After every row comes one of two labels: whether the row has a hidden trait. Each part has its own trait and labels.
In the rows, 128 means zero.
[136 105 111 121 139 122 115 163 120 121 102 129 129 115 135 120 143 118
 123 130 119 136 120 119 115  99 132 134 126 116 139] => (65)
[130  88 123 105 185 115 151 159 134 129 143 149 130 145 119 138 131 129
 119  98 134 140 139 130 131 107 130  74 132  93  98] => (58)
[113 109 155  84 109 151 175  97 179 137 162 104 112 155 121 133 128 120
 131 124 122 125 117 143 126 145 148 167 104 118 108] => (58)
[147 118 102 146 121 125 196 131 111 123 177  97 118 117 155 136 116 141
 133  98  83 133 145  70 108 133 106  94 124 125 165] => (58)
[114 156 106 157 117 149  92 123 170 132 114 113 120 115 123 135 125 116
 147 151 108 126 122 116 110 177 153 212 146 178 168] => (65)
[143 135 165 153  37 102 151 155 174 120 231 100 106 112  90  35 121 108
  92 121 105 148  84 176  80 125  92 122  74  67 138] => (65)
[142 115 167  86  62 133  99  98 114 123 144 146 117  95 155 125 133 135
 140 131 122 140 130 108 124 121 117 112 105 170 137] => (58)
[ 94 180  26 225 218 112 158 137 135 154 104 184 128 195  32 126 126  94
  92  85 115  67 119 169 105 130 117 187 199  54 123] => (58)
[121  83 142 105 156 125  97 150 142 111 153 156 102 131 110 147 142 130
 131 138 100 112 129 105 143 115 159 127 111 135 132] => (65)
[131 172 109 148  77 140 106 114 102 123 125 118 124 102 140  84 125 132
 127 155 128 110 117 123 136 137 119 172 109 140 162] => (65)
[ 88 122 154  82 147 161 159  78 198 148 208 121 116 172 107 161 100 131
 143 104 141 113 143 141 164 171 143 168 114 111  86] => (58)
[161 124 148 166 113 114 127 145  99 136 154 159 119  93 103 152 132 142
 125 169 108  96  74 122 126 116 155 123 118 176 134] => (65)
[137  94 180  95 139 101 166 157  83 123 155 149 128 138 135 107 133 139
 107 109 145 136 134 144 147  73 112  25 111  69  81] => (58)
[124  90  79 120 165 111 151 127 105  94  92 216 137 115 185 186 125 156
 155 137 119 103 152 103 152  83 138 140 124 106 153] => (58)
[118 132 157  69  31 118  72  59 106 129 126 239  76  87 130 125 162 111
 122 105 102 124 128 120  80  91  71 148  93 201 146] => (58)
[133 135 124 149 114 123 128 118 113 129 124 114 131 121 126 125 127 130
 131 140 134 129 129 136 126 130 124 117 138 133 127] => (58)
[155  98  95 122  97 127 143 171  92 112  52 131 125 109 142 100 169 114
 103 145 106 143  96 151  76  77 130 121 116 141 166] => (65)
[118 161  67 120 134 178 127  86  97 115 120  78 120 151 140 123 106 151
  80 168 104 106 151 137 137 103 150 141 149  92  99] => (65)
[136 120 131 128 138 131 128 126 120 130 109 135 131 128 123 129 123 132
 126 130 127 122 123 125 128 128 131 131 127 132 132] => (65)
[169 157 174 113  63 119 144  72 144 136 146 112 139 142 193 150 158 123
 168 119 134 102  89 134 147 149 110 112 141 157 132] => (58)
[109 114  66 126 178 146 121 156 203 134 102 148 116 144  91 184 133 111
 153 121 104 144 132  99  95 182 161 191 169 157 137] => (65)
[118  71 131  73 194 116 130 165 171 133 142 163 127 153 100 167 131 120
 135  83 126 144 144 105 113 120 145  79 149 101  87] => (58)
[103  54 157  15 117 187 204  76 249 142 208 110  96 189 106 128 144  99
 125 122 102 129  99 198 119 135 180 215  71 109  89] => (58)

Part 2:
[111 121 104 121 162 159 101 136 124 148  84 142 111 154 137 130 185 148
  95 124 112 154 203 133 133 164 122 127 146 107 126 112 167 117 130 130
 136 127 113 109  82 135 123 132 110 150] => V
[ 58 117 131 124 119 143 116 137 132 123 162 146 134 131 133 131 147 141
 119 136 127 134 119 145 123 159 120 116 123 107 134  99 120 123 133 142
  83 155 129 128 141 129  82 119 119 145] => G
[ 10 115 130 133 207 132  93 142 179 150  72 144 137 156 131 110 171 105
  75 105 120 180 208 119 146 187 126  84 110 103 121  96 164 108 166 141
 129 173  90  94  65 146 132 133  87 160] => V
[101 117 111 129 151 146 135 140  99 150 124 138 101 156 135 130 173 148
  99 125 122 141 199 125 122 160 130 104  70 131 116  86 176 117 119 117
 149  90 104 116  89 105  92 144  90 142] => G
[116 110 109 129 145 162 150 137  96 142 111 144 111 141 135 135 175 148
  80 121 122 138 205 120 122 152 130  82  68 143 102  85 167 118 128 116
 146 121  89 117  88  98  92 150  85 141] => V
[162 115  94 119 124 177 189 131  98 146 123 147  92 153 141 136 193 147
 126 135 120 134 214 133 112 134 125 119  74 135 120  99 185 123 108 111
 150  55 109 122  90 103  81 143 111 135] => G
[124 103  88 110 162 147 127 135 156 140  74 154  94 174 143 119 180 129
 115 129 118 161 229 144 130 153 115 139 143  79 126 142 169 122 132 142
 142 131 140  97  67 167 140 118 135 156] => G
[ 99 122 108 128 128 152 154 136 138 151 121 142  95 138 133 146 189 134
 102 131 123 134 175 130 117 148 125 106  68 146 118  83 167 120 113 109
 150  89 111 119 124  95 113 143  95 140] => G
[ 81 114 124 139 154 170 146 142 101 155 131 138 119 129 129 131 170 154
  76 111 127 140 212 110 123 155 138  77  46 163 110  63 160 113 128 104
 150  87  84 123  92  64  63 165  66 133] => V
[201 106  97 111 131 222 172 128 100 153 163 133 104 148 142 138 212 140
 148 119 121 136 200 132 110 131 138 114  78 139 117  90 167 119  73 122
 124  59 108 121  88  95  98 132 118 135] => V
[102 117 105 128 152 157 141 138 122 146 111 146 115 149 136 125 189 146
 105 122 122 149 191 128 128 165 124 115  84 128 120  93 171 129 113 123
 146 107 108 111  99 108 102 139  94 147] => G
[ 92 122 129 123 117 146 114 140 122 123 166 138 143 115 117 126 144 141
 125 137 124 133 143 142 126 144 126 105 150 118 130 104 129 141 119 135
 114 173 135 118 136 129  95 116  94 140] => G
[ 84 144 142 151 120 185 180 138  48 162 190 117 111 103 127 155 199 174
  73 125 132 107 178 104 109 141 149  68   1 219 105  25 176 118 126  74
 159  33  54 147 120  16  14 174  27 124] => G
[ 92 100 122 140 172 160 160 141 124 152 101 149 111 148 130 129 182 158
  63 109 124 147 203 119 130 164 133  60  42 151 110  75 177 114 125 111
 148 118  94 115  76  84  69 167  76 136] => V
[ 84 122 115 127 155 149 129 137 125 147 108 136 108 135 136 133 184 149
  98 124 111 151 203 127 131 174 124 105 106 130 118  78 174 117 129 122
 145  98 106 111  90 120  97 133  75 139] => G
[101 117 114 136 148 176 149 137 138 145 115 138 110 145 136 131 188 147
  96 127 119 140 211 122 120 146 127 112  68 127 120  87 166 116 128 108
 146  97 104 118  87 110  94 145  93 146] => G
[ 78 105 109 130 179 156 138 140 143 150  75 152 115 156 133 119 185 145
  76 114 121 153 210 126 136 179 126  81  85 115 114  97 165 113 159 129
 140 126  99 102  69 122 109 151  91 148] => V
[155 113  85 114 138 167 217 132  97 139 111 146  96 158 141 136 202 145
 115 134 114 133 201 141 116 142 123 123  79 152 119 102 144 123 116 122
 145  86 125 120  92 117 103 132 117 140] => V
[ 51 136 150 126 132 150  90 143 126 133 154 135 146 110 113 122 136 126
 122 129 127 136  89 134 128 150 121 107 135 121 121  85 114 144 123 137
 108 152 128 116 125 132  79 126  83 136] => G
